In the rows, zero is written as 128.
Here are made-up things, facts about them, and rows of numbers that follow some of those facts. Name the thing behind each unnamed row.

Known rows:
meflal: [103 133 112 123 157 151 158 140 142 112 137 140 100 115 122 137 117 114
 126 146 168 111 151 150  98 135 132 156 152 123 122 121 115 138 136 108
 131 103 143 125 139]
skaval: [ 97 131 116  94 170 145 124 106 142 105  86 105 116 135 110 170 151  89
 142 164 164 212 190 160 157 106 108 117 176 133 123  98  98 196 126 172
 133 140 131 126 201]
veskos: [140 134  81  81 181 124 131  89 153 104 148 128 150 106 114 147 109 109
 148 149 130 115 134 114 165 132 141 120 130 108 109 117 116 100 166 151
 117 101 143 115 173]
dibre: [124 134  99 105 168 128 169 160 133  91 151 163 100  64 112 127  99 143
 126 159 139  79 114 164  76 144 137 167 126 123 162 149 152 105 148 110
 102  99 144 148 142]
fosos: [ 66 134 125 128 162 171 139 147 135 128  71  96  87 151 114 165 149  71
 122 151 215 196 204 169  94 117 101 150 206 151  96 101  86 224  84 139
 144 136 133 117 170]
rofe: [119 122 127 120 148 130 124 150  83 113 102 130  90 131 141 144 134 132
 122 122 149 170 116 125 155 163 110 152 204 134 132 118 131 159 111 149
 117 101 130 134 160]
niska: [174 125 111  95 135 140 155 120 155 132 163 136 128  93 129 157 136 140
 123 156 127  99 113 126 123 129 169 129 112 130 154 129 148 120 149  95
  95 110 122 121 131]
vubrelok: [117 140 133  96 173 122 160 161 175  86 178 156  81  87 117 133 113 137
 112 142 121  81 155 154  81 146 146 141 136  85 126 145 111 112 171  97
 132 111 145 101 128]
pepor: [118 124 129 116 140 135 126 129 103 127 106 119 108 151 145 149 136 124
 116 113 150 166 144 114 165 160 115 144 201 124 106 102 111 164 125 132
 142 100 135 117 149]
vubraklak: [138 126 118  93 142 115 138 130 116 117 125 129 126 122 140 142 121 144
 109 118 121 131 136 119 155 165 126 149 170 114 122 116 127 136 151 120
 137  95 141 123 142]
nupli: [157 130 108  71 143  97 150 131 129 109 145 139 143  92 135 135 105 165
 103 122  93  96 128 123 144 171 137 152 141 103 139 128 143 107 176 105
 133  91 147 130 134]
klumu: [123 127 109 101 163 134 138  99 144  94 142 142 122 115 120 148 129 122
 148 158 132 145 142 137 165 122 133 119 135 110 140 113 121 126 165 146
 124 110 138 130 171]
stutem: [162 124 117 106 134 147 150 121 152 136 153 130 119 107 130 163 144 130
 125 154 139 117 118 125 128 125 162 125 128 134 146 124 140 136 136 101
  98 111 118 117 134]
kezetra: [130 123 122 108 149 122 131 149  89 110 112 135  98 116 137 142 126 143
 118 124 135 153 112 126 150 166 115 154 189 129 139 124 140 145 124 141
 115  99 132 138 157]
sanazol: [108 122 125 128 149 131 132 125 139 136 125 159 122 133 115 165 132 143
 141 142 144 133 151 115 147 122 143 101 148 129 101 131 135 147 138 116
 134  94 112 149 128]
dreris: [104 128 166 123 153 135 111 151 117 113 119 117  65 168 146 154 156 116
 111 102 146 190 161 112 165 164 114 124 229 103  86 107  84 182 121 141
 149 115 128  85 150]
gulam: [121 136 101 101 159 131 170 141 154 103 155 150 118  86 117 132 102 135
 120 150 140  76 144 153  87 139 142 158 123 112 138 134 131 110 161  95
 128  99 149 131 130]
klivir: [152 123 123 118 133 156 142 121 146 141 143 126 110 121 132 167 153 119
 129 153 153 134 123 123 133 123 157 123 143 139 138 117 132 150 123 108
 100 115 116 115 138]
sepin: [108 123 123 129 150 132 133 125 140 136 125 159 122 134 114 165 131 143
 141 142 144 133 152 115 146 123 143 102 148 129 100 131 135 147 137 117
 133  93 112 148 128]

Facts:
deklapla: comes just before; flover: hangs directly under; traflir: is of sort
mople | deklapla zudrotem | flover faskam | traflir c
sastes | flover nizen | traflir e
traskal | flover paplik | traflir d
grono | flover sanazol | traflir e
zekan | deklapla meflal | flover vabitri | traflir c
vefa | deklapla grokotin | flover dulan | traflir b
rofe | deklapla klasus | flover griples | traflir b
klumu | deklapla traskal | flover paplik | traflir d
zepas | flover stisogo | traflir b
flovular | deklapla stula | flover pigubror | traflir c
kezetra | deklapla rofe | flover griples | traflir b
boze | deklapla benik | flover studa | traflir d
stero | deklapla fegrak | flover bepul | traflir a
vegror | flover treflaklor | traflir a
stula | flover pigubror | traflir e
stase | deklapla plebroki | flover griples | traflir e
meflal | deklapla kotrulek | flover vabitri | traflir c
dreris | deklapla brepadrok | flover nizen | traflir b
mabak | deklapla verek | flover paplik | traflir a
klarutas | deklapla grikabrel | flover toste | traflir e
deflasek | deklapla vubraklak | flover sepin | traflir a
verek | deklapla klumu | flover paplik | traflir b
klorak | deklapla fabrel | flover bepul | traflir b
lostuvok | deklapla vefa | flover dulan | traflir b
skaval | deklapla fosos | flover tratar | traflir d
plosten | deklapla plozim | flover trode | traflir a
flutel | flover diso | traflir a
kemur | deklapla dropi | flover studa | traflir d
drose | flover dremus | traflir b
daple | deklapla reri | flover stutatam | traflir a
flenu | deklapla fumumi | flover batok | traflir b
veskos | deklapla stelik | flover stisogo | traflir d
vitros | deklapla flademo | flover sanazol | traflir a
bostu | deklapla vegror | flover treflaklor | traflir e
plebroki | deklapla kezetra | flover griples | traflir b
skikur | deklapla nisebuk | flover drito | traflir e
zavok | deklapla stabra | flover stisogo | traflir d
stutem | deklapla sanen | flover klotra | traflir a
roflu | deklapla zekan | flover vabitri | traflir a
vubraklak | deklapla flime | flover sepin | traflir b
dodel | deklapla drose | flover dremus | traflir d
fudren | deklapla klivir | flover mamudok | traflir e
broplusko | deklapla mople | flover faskam | traflir e
nisebuk | flover drito | traflir d
pamal | flover stutatam | traflir d
skiliplus | deklapla voste | flover dremus | traflir b
rabrin | deklapla grugu | flover toste | traflir e
troskes | deklapla semom | flover batok | traflir c
sanen | deklapla boplaflel | flover klotra | traflir b
klasus | deklapla kekeska | flover griples | traflir c
plozim | deklapla pesta | flover trode | traflir a
topa | deklapla subro | flover drito | traflir d
pesta | flover trode | traflir d
digin | deklapla zavok | flover stisogo | traflir c
grugu | deklapla klarutas | flover toste | traflir b
skatos | deklapla tuza | flover nizen | traflir e
kekeska | flover griples | traflir b
lunek | deklapla drototi | flover bepul | traflir c
voste | deklapla dodel | flover dremus | traflir e
tedum | deklapla flenu | flover batok | traflir d
semom | deklapla pliflovi | flover batok | traflir c
traskunam | deklapla flirun | flover nizen | traflir c
fumumi | deklapla troskes | flover batok | traflir d
kotrulek | deklapla pepor | flover vabitri | traflir c
gekleter | deklapla skiliplus | flover dremus | traflir c
trila | deklapla drikel | flover padrok | traflir d
skifa | deklapla skikur | flover drito | traflir d
podir | deklapla lovel | flover tratar | traflir c
dramim | deklapla veskos | flover stisogo | traflir a
subro | deklapla skifa | flover drito | traflir a
fabrel | deklapla gruterar | flover bepul | traflir b
skupak | deklapla fulek | flover trode | traflir e
vadrok | deklapla boze | flover studa | traflir d
fozatrim | deklapla bulum | flover tratar | traflir b
dadonal | flover toste | traflir b
vubrelok | deklapla skatos | flover nizen | traflir c
reri | deklapla pamal | flover stutatam | traflir a
flime | flover sepin | traflir a
flirun | deklapla dreris | flover nizen | traflir e
stabra | deklapla zepas | flover stisogo | traflir d
fosos | deklapla brezur | flover tratar | traflir c
lovel | deklapla skaval | flover tratar | traflir a
brepadrok | deklapla sastes | flover nizen | traflir e
zudrotem | flover faskam | traflir b
fegrak | flover bepul | traflir d
luflo | flover batok | traflir b
boplaflel | flover klotra | traflir b
nupli | deklapla fudren | flover mamudok | traflir b
grokotin | flover dulan | traflir e
klivir | flover mamudok | traflir a
gulam | deklapla bostu | flover treflaklor | traflir c
drikel | flover padrok | traflir e
bulum | deklapla podir | flover tratar | traflir b
pliflovi | deklapla luflo | flover batok | traflir c
gruterar | deklapla lunek | flover bepul | traflir e
fulek | deklapla plosten | flover trode | traflir a
flademo | deklapla tumus | flover sanazol | traflir a
brezur | deklapla mesak | flover tratar | traflir b
grikabrel | deklapla dova | flover toste | traflir b
dibre | deklapla stase | flover griples | traflir c
gutru | deklapla stutem | flover klotra | traflir d
tumus | deklapla grono | flover sanazol | traflir a
pepor | flover vabitri | traflir b
dova | deklapla dadonal | flover toste | traflir c
stelik | deklapla digin | flover stisogo | traflir d
rogranek | deklapla topa | flover drito | traflir d
suror | deklapla deflasek | flover sepin | traflir d
niska | deklapla vadrok | flover studa | traflir a
dropi | flover studa | traflir d
lakle | deklapla flovular | flover pigubror | traflir a
drototi | deklapla stero | flover bepul | traflir a
tuza | deklapla traskunam | flover nizen | traflir e
benik | deklapla kemur | flover studa | traflir c
mesak | flover tratar | traflir c
klisak | deklapla fozatrim | flover tratar | traflir b

Which thing is each row?
No name comes twice in this set of rows, the named rows included.
[141 135 109  53 150  99 140 138 132 116 100 107 145  98 123 153 120 141
  92 130 112 146 171 148 131 157 117 154 166 121 129 120 128 164 150 123
 140 120 144 129 160] => bulum
[153 117 134 113 141 155 130 124 149 146 137 128 107 130 125 162 158 114
 126 158 158 142 131 114 137 116 168 111 149 141 132 109 134 148 120 102
 112 107 108 124 135] => flutel
[110 121 134 128 139 145 120 129  96 130  96 113 101 168 148 150 144 113
 118 111 164 185 148 112 172 157 111 144 215 131  99  95 104 178 111 139
 144 102 132 114 153] => dadonal
[130 132  87  92 180 135 125  89 147 108 137 123 141 121 116 152 117  98
 152 147 145 132 138 112 169 129 135 118 144 112 101 111 108 113 155 158
 120 104 139 112 176] => stelik
[116 127 102 121 167 132 120 115 141 151 121 139 143 140 112 168 120 120
 145 132 156 120 148  89 152 131 146 100 156 131  61 128 123 135 128 127
 129  87 112 131 133] => stisogo
[100 128 103 126 178 162 108  89 128 122 108 106 116 166 124 161 141  68
 161 141 188 186 151 103 186 121 119 111 189 127  77  91  84 157 117 178
 126 111 129 103 188] => stabra
[111 130 114  88 158 114 136 133 156 134  98 137 142 109  99 176 132 142
 124 155 134 147 186 145 122 116 134 106 144 136 107 135 136 175 137 120
 137 118 114 154 146] => tratar
[137 145  92  96 152 121 137 145 121 103 144 174  86 108  92 126 116 169
 142 116 134 126  85 141  91 144 117 147 133 108 138 141 153 121 133 122
  91 147 130 162 156] => stase
[ 91 141 155 153 122 167 126 130  94 136  84 112  79 197 161 131 156 108
 106 123 190 210 163  99 200 166 105 176 214 135  92  89 107 195 120 139
 145 108 152 113 137] => luflo
[161 137  97  30 152  80 152 137 144 107 120 117 163  68 119 145 104 162
  85 135  83 110 162 153 120 163 128 158 136 110 144 132 144 135 175 109
 136 115 150 135 152] => klisak
[140 125 117  97 150 112 136 151  94 105 121 141 108 102 135 138 118 153
 115 126 121 135 107 129 144 168 120 156 174 124 147 131 147 131 137 135
 113  97 135 142 153] => plebroki

Now the same things, written a new way:
Known rows:
kekeska: [225 154  78 152 175 133 202 138 110 205 199  96 160 119 120 136 121 180
 187  72  42 110 132 187  63 154 136 107  58]
flirun: [199 105 115 159 134 154 128 159 135 105 141 112 129 130 218 129  63 137
 161  93  96 138 129 214  63 156 137 137 118]
zekan: [ 86 100 143 105 131 138 130 123 132  96 165 111 118  88 112 129 194 132
 102 204 166 133 128  95 152 101 127 142 146]
paplik: [152 119 129 127 134 117 114 142 144 152  94 146 116 136 133 141 126 120
 113 120 138 127 106 127 126  96 105 119  93]
stula: [ 53 107 106  98 132 151 142 115 130 116 112 160 138 138 146 143  90 117
 130 135 126 140 104 113 142 134 118 169 104]
flutel: [111 117 114 138 107 110 124 132 138 130 111 111 145 128 119 113 144 113
 136 122 121 128 117 119 116 143 141 129 151]
fosos: [140 163  52 193 189 116 166 145 128 201 214  67 149 139 152 142 138 189
 193 129  45 108 180 217  74 152 112 104  95]
stelik: [ 77 165 104  64  97 121 133 128 118 107 132 177 129 153  94 119  92 141
 158 106 155 101 120  99 154 128  94 143 167]
mamudok: [152 118 130 129 133 117 114 143 146 152  95 146 114 137 133 141 126 119
 114 121 136 127 107 127 125  95 106 119  92]
klivir: [ 53 121  90 106 102 120 128 127 150 117 112 135 144 151 111 120 113 111
 144 119 129 133  92  96 142 143 134 160 146]
skifa: [147 155 122 100  94 131 105 131 125 118 152 129 111 170 133 113  59 134
 179  65 138 135 131 144 138 154 141 124 143]
subro: [ 52 122  91 104 100 119 127 126 148 119 113 135 146 149 110 120 114 110
 144 118 129 132  92  96 143 145 135 160 146]
gulam: [108 149 169 166 125 123 129  87  96  92 100  99 104  98 100 134 201 117
  47 212 134 113 146 106 175 100 155 131 145]
skatos: [122  84 155 121 156 154 148 133 154  72 108 155 141  86 149 140 166 125
  82 178 159 135 103  92 116 126 111 155 169]
gutru: [150 171 190 146 122 112 125  89 104 104  78 138 119 115  69 119 187 120
  59 148 155 108 144  67 174 125 144 106 190]
kotrulek: [108 132  99 120  99 140 109 130 118 106 175  92  95 152 165 127  74 132
 167 130 117 139 133 182 140 128 153 150 100]
vubraklak: [ 75 138 116  87 133 149 141 116 129 114 140 163 125 147 121 140  81 131
 136 127 137 136 113 106 157 131 119 160 119]
vitros: [113 134 166 170 106 101 124  97 114 105  46 113 137 106  88 115 206  94
  57 170 132 115 128  75 150 128 158 120 178]
flademo: [ 91  87 141 109 112 114 124 132 151 108 110 125 151  99 100 112 199 108
 112 163 165 136 109  65 128 129 128 130 179]

Name these rows:
No name comes twice in this set of rows, the named rows included.
[144 138 165 153 117 127 156  72  87  93 102  82  96 103  91 138 218 127
  61 210 124 121 122  80 172 104 179 128 120] => dibre
[ 91 103 158 104 161 140 135 116 140 110 128 149 128 127 131 142 179 143
 124 198 170 152 157  61 142 131 100 110 170] => fozatrim
[170  92 116 138 117 147 118 148 113 140 146 108 132 129 197 124  73 124
 179  91  97 146 148 206  75 149 141 122  84] => skikur
[ 87 131 111 133 110 145  90 129 128 120 187  86 101 146 160 123  65 120
 152 115 120 151 139 187 154 133 163 154  98] => troskes
[177 168  72 149 162 119 179 161  96 195 187 135 172 107 129 127  99 174
 185  81  54  76 169 224  53 135  86 109  91] => zepas
[195 162  97 157 156 112 133 149 135 182 184 100 141 165 146 119 110 177
 213  72  92 124 184 177  77 176 113  71 149] => skaval
[193 150 115 106  84 116 109 160 102 131 165 126 122 146 149 100  72 148
 208  64 127 107 165 191  86 143 114  95 150] => zavok
[178 130 128 146 146 123 123 153 163 122  92 149 114 136 150 146 117 130
  96 120 135 120  90 134 116 101 104 134 123] => nizen
[113 102 112 119 110 152 116 128 117 118 120 131 122 152 186 133  55 114
 162 104 113 149 127 169 115 144 139 148  89] => grono
[184 109 124 114 127 121 137 130 138 152  95 129 109 143 128 146 143 127
 125 120 128 135  85 103 123 100 127 116  70] => griples
[138 145  98 143 113 148 118 142 139  73 171  93  92 153 183 133  62 145
 148 130 115 131 114 190 129 133 150 166 133] => traskunam
[ 69 158 127  94 130 134 110 118 149 127 157 154 130 152  86 118  87 124
 133  83 153 140 114  93 179 149 132 148 155] => fumumi

Now the same things, written a new way:
Some rows with their names:
klivir: [122 134 159 118 135 126 131 115 121 127  97 173 129 164 115 142 117 101
 118 106 128 113 121 110 147 139 134 119]
drito: [124 117 126 137 118 121 153 126 133 133  90 105 119 199 150 127 120 130
 130 135 132 126 147 125 109 121 122 122]
klumu: [122 128  96 132 114 121 116 135 142 128 129 126 102 142 135 119 119 133
 132 159 111  93 133 130 138 124 125 104]
vabitri: [124 117 131 138 117 119 154 126 134 135  88 104 120 200 151 125 121 130
 129 137 131 128 147 125 109 120 122 123]
pesta: [131 127 118 102 136 129 113 115 137 106 161 125 107  77 157 106 117 135
 139 138 126 122 144 157 112 114 121 145]
flenu: [117 120  91 149 106 133 112 125 130 120 161 105 125 126  96 140 137 142
 125 121  98 127 110 120  90 153 108 108]
dramim: [129 133 179 129 143 156 151 145  94 122 131 145 161  97  73 167 166 112
 139 109 145 129 126  77 134 146 132 118]
pamal: [122 128  95 131 115 121 115 135 143 129 127 127 102 141 135 118 119 133
 131 157 111  93 134 131 139 124 125 104]
stabra: [134 121 100  97 135 149 114 120 108  96 167 126 123  53 163 116  99 130
 135 156 129  90 154 167 143 109 137 151]
fabrel: [113 124  56 166 140 117 136 126 143 157 154 131 128  82  92 124 156 155
 124 137 132 143 122 131 109 134 101 109]
digin: [140 150 104 120 111 125 111 174 124 110 101 149 101 144 169  60 106 130
 138 124 150 113 133 125 140 116 162 137]
deflasek: [123 127 130 143 147 140 139 114 110 125 125 167 148 156  87 139 150 123
 122  87 118 134 117 106 128 150 126 124]
semom: [143 145 129 106 110 127  81 143 137  96 152 135 118 161 168  71 104 127
 125  82 132 149 117 151 111 117 145 163]
voste: [128 127 140 124 140 131 128 112 111 131 100 151 115 136 131 170 114 110
 124 135 128 140 120 111 162 145 117 119]
dreris: [126 113 139 103 134 122 118 106 163 105 159 111 145  29 170 118  98 122
 116 146 124 113 123 180 137 118 150 156]
podir: [146 159 137 121 108 103 111 156 134 153  88 138 107 175 142  61 125 143
 132 116 128 131 118 140 129 110 163 144]
batok: [124 114 157 124  92 125 121 111 136 110 116  86 119 251 145 145 108 118
 123 105 104 138 129 120  81 133 108 124]
troskes: [139 149 131 113  98 116  82 155 144 106 129 136 106 188 164  73 104 123
 126  92 130 139 113 131 117 120 146 142]
lakle: [127 133 192 131 145 143 144 133 115 133 140 142 166 114  68 166 172 112
 131  95 139 148 116  86 126 142 124 121]

Which thing is each row?
No name comes twice in this set of rows, the named rows included.
[145 139 125 102 111 134  74 135 125  94 171 133 140 154 167  83  92 121
 114  86 128 137 118 170 135 109 151 174] => pliflovi
[127 138 166  98 175 122 132  88 130 128 137 186 137  81 133 120 126 109
 120  88 161 165 132 147 123 119 114 160] => drototi
[139 106 177  91 160 143 115  81 123 106 156 137 176  62 173 176  84  92
  97 135 125 128 118 182 212 118 152 175] => sastes
[125 131 126 135 158 117 133 105 124 156 111 166 116 122 125 163 126 116
 118 134 146 165 121 121 164 132 101 120] => gruterar
[127 126 143 136 110 142 108 145 137 123 188  86 139 123  86 157 165 137
 141 128 109 136 120 104 102 136 108 107] => tedum
[154 146 130 108 116 124  96 133 108 145 142 135 158 146 144  84 102 131
 107 119 123 111 122 190 173  90 175 179] => fosos
[135 155  98 132 131 101 107 155 156 144 121 161 109 145 158  57 123 136
 125 109 163 156 125 144 136 102 137 141] => lunek
[139 141 203  88 150 124 136  89 107 137 105 165 136 111 115 125 129 115
 127  93 126 142 125 143 117 126 139 162] => lovel
[129 132 160  95 175 129 124  79 119 128 155 185 159  72 134 134 116 103
 107  92 159 154 134 167 146 110 121 171] => stero
[142 146 111 114 125 122  99 151 134 111 137 145 118 131 170  59 110 133
 129 100 147 143 127 153 128 110 152 163] => dova
[129 136 158 145 112 123 144 145 126 176 138  86 144  76  56 157 179 150
 140 153 116 135 114 109 100 134 124 109] => klisak
[154 144 133 107 113 126  90 133 105 148 145 134 167 147 145  93  95 127
 101 125 121 100 121 196 189  86 180 179] => mesak
[145 140 103 108 122 137  93 147 116 101 153 143 137 120 172  73  96 126
 120 107 145 121 131 167 149 103 161 171] => klasus
[127 118 157 128 143 121 133 113 147 125  96 142 125 130 151 158 117 109
 119 135 118 136 109 119 179 146 140 123] => tuza

Now the same things, written a new way:
Known rows:
fosos: [151 147 173 117 175 115  91 159 158  95 135 159 158 108 128 148  91 104
 126  89 233 167 139 119 112 176  71 145 155 129 106  52 132]
kemur: [165 140 165 108 149  91 102 171 128 108 150 113 154 110 102 149 110 121
 138 109 214 154 113 114 101 168 100 128 152 134  94  90 123]
nupli: [194 137 136  98 134  99  96 145 148 165 177  98 146 136  97 144 127 156
 147 113 138 139 102 119 136 109 157 125 153 133  91 107 141]
fudren: [185 151 140  96 157  82  84 154 132 142 170 113 155 151 103 155 117 144
 155 102 166 131 105 122 121 122 143 104 146 144  95 103 145]
stase: [182 151 128  96 163  92  90 162 126 141 161 115 163 150  97 144 122 145
 147 110 168 126 106 132 118 121 144  98 140 146  92 111 150]
bulum: [172 131 146 102 140 105  89 145 154 146 161 113 151 127 104 141 107 140
 134  90 162 156 114 121 128 129 133 135 145 128  97  70 140]
daple: [211 141 127 101 160  93 104 149 128 144 171 101 133 129 104 161 120 154
 164 127 148 146 109 130 140 113 157 110 140 144  87  99 147]
vubrelok: [220 149 139  99 141  83 113 144 147 148 177 137 152 135 107 151 122 144
 153 117 167 143 119 120 140 100 154 122 163 147 100 126 160]
drototi: [164 139 157 119 177 109  86 169 124 106 155 116 126 123 127 161 111 119
 145 126 189 164 120 126 119 161 104 130 141 139 107  74 113]
skiliplus: [183 138 141 102 140 101  94 149 149 156 171 103 147 131 101 143 124 148
 143 111 147 143 105 119 130 123 144 132 154 131  93  99 135]
deflasek: [200 141 133 106 165  95 102 153 128 136 166 105 133 125 109 161 117 147
 160 126 158 150 112 131 134 127 144 117 140 143  90  91 141]
boplaflel: [161 140 152 110 150 103  88 158 149 141 158 112 150 123 109 142 118 134
 134 109 166 153 111 121 120 152 118 146 156 129  99  81 124]
zepas: [133 139 168 128 167 106  86 163 158 131 138 119 157 112 118 151 105 107
 130 101 193 162 120 120  98 202  73 174 162 126  97  53 104]
dadonal: [139 141 163 119 160 106  84 167 149 125 146 121 151 114 118 140 114 119
 126 106 185 161 118 122 109 181  90 159 157 126 105  66 112]
kekeska: [126 142 157 122 170 117  86 179 142 116 130 126 162 109 116 129 115 112
 113 111 197 162 122 134 101 195  79 161 151 126 106  64 112]
pesta: [165 141 166 108 149  91 102 170 128 107 149 114 154 110 102 149 109 121
 138 108 215 155 113 116 101 169 100 128 152 134  94  88 124]
drikel: [185 151 140  96 157  82  84 154 133 141 170 113 155 151 103 155 117 144
 155 102 166 131 105 121 121 121 143 104 147 144  95 103 146]
faskam: [179 155 160 108 144  97  91 151 136 136 150 126 152 130 111 155 109 141
 147 120 184 155 104 131 125 144 124 122 150 142  93  90 140]
drose: [151 141 158 114 155 104  86 162 149 132 152 116 150 118 114 141 116 126
 130 107 176 157 115 122 115 167 104 153 156 128 103  73 118]

Name these rows:
No name comes twice in this set of rows, the named rows included.
[178 150 144 104 154  63  86 162 127 136 164 128 160 148 111 152 116 130
 149  99 172 147 114 128 114 139 135 124 150 151 109  97 145] => tuza
[189 150 139  99 149  61  89 158 126 144 171 123 158 152 107 153 119 138
 154 101 162 142 111 127 119 124 148 118 149 153 106 105 151] => skatos
[176 150 166 111 141 107  84 154 133 129 159 124 140 143 116 157 111 135
 146 125 186 155 102 125 125 134 125 115 148 142 100  99 129] => bepul
[191 133 143 100 132 109  88 147 146 158 186  97 134 147 103 146 130 151
 145 118 139 139  99 112 137  99 157 118 152 133  98 115 129] => klorak
[173 162 165 102 175  98  93 159 156 106 155 144 147 104 126 147 115 131
 142 106 204 151 127 108 126 162  92 134 171 128  97  85 135] => semom
[180 133 149 104 136 110  86 151 146 150 179 101 135 142 107 145 127 143
 141 117 149 144 102 113 131 114 144 125 152 131 101 107 124] => fabrel
[144 140 162 122 150  85  87 169 143 127 147 131 156 115 121 139 114 112
 124 104 182 174 124 128 108 183  97 174 159 135 117  66 118] => dreris
[202 135 149 102 136  86 116 149 137 145 167  94 155 125  84 162 112 139
 160 110 184 137 103 109 111 131 136 115 154 139  75 111 138] => veskos
[135 153 167 120 173  68  75 179 127 104 140 146 165 131 128 150 105 100
 133  93 210 166 127 131  92 196  82 152 152 146 121  63 124] => brepadrok
[140 137 184 119 155 103  89 182 124  85 146 121 146 113 117 150 106 100
 128 110 236 165 117 111  91 187  74 135 152 132 109  80 102] => fegrak

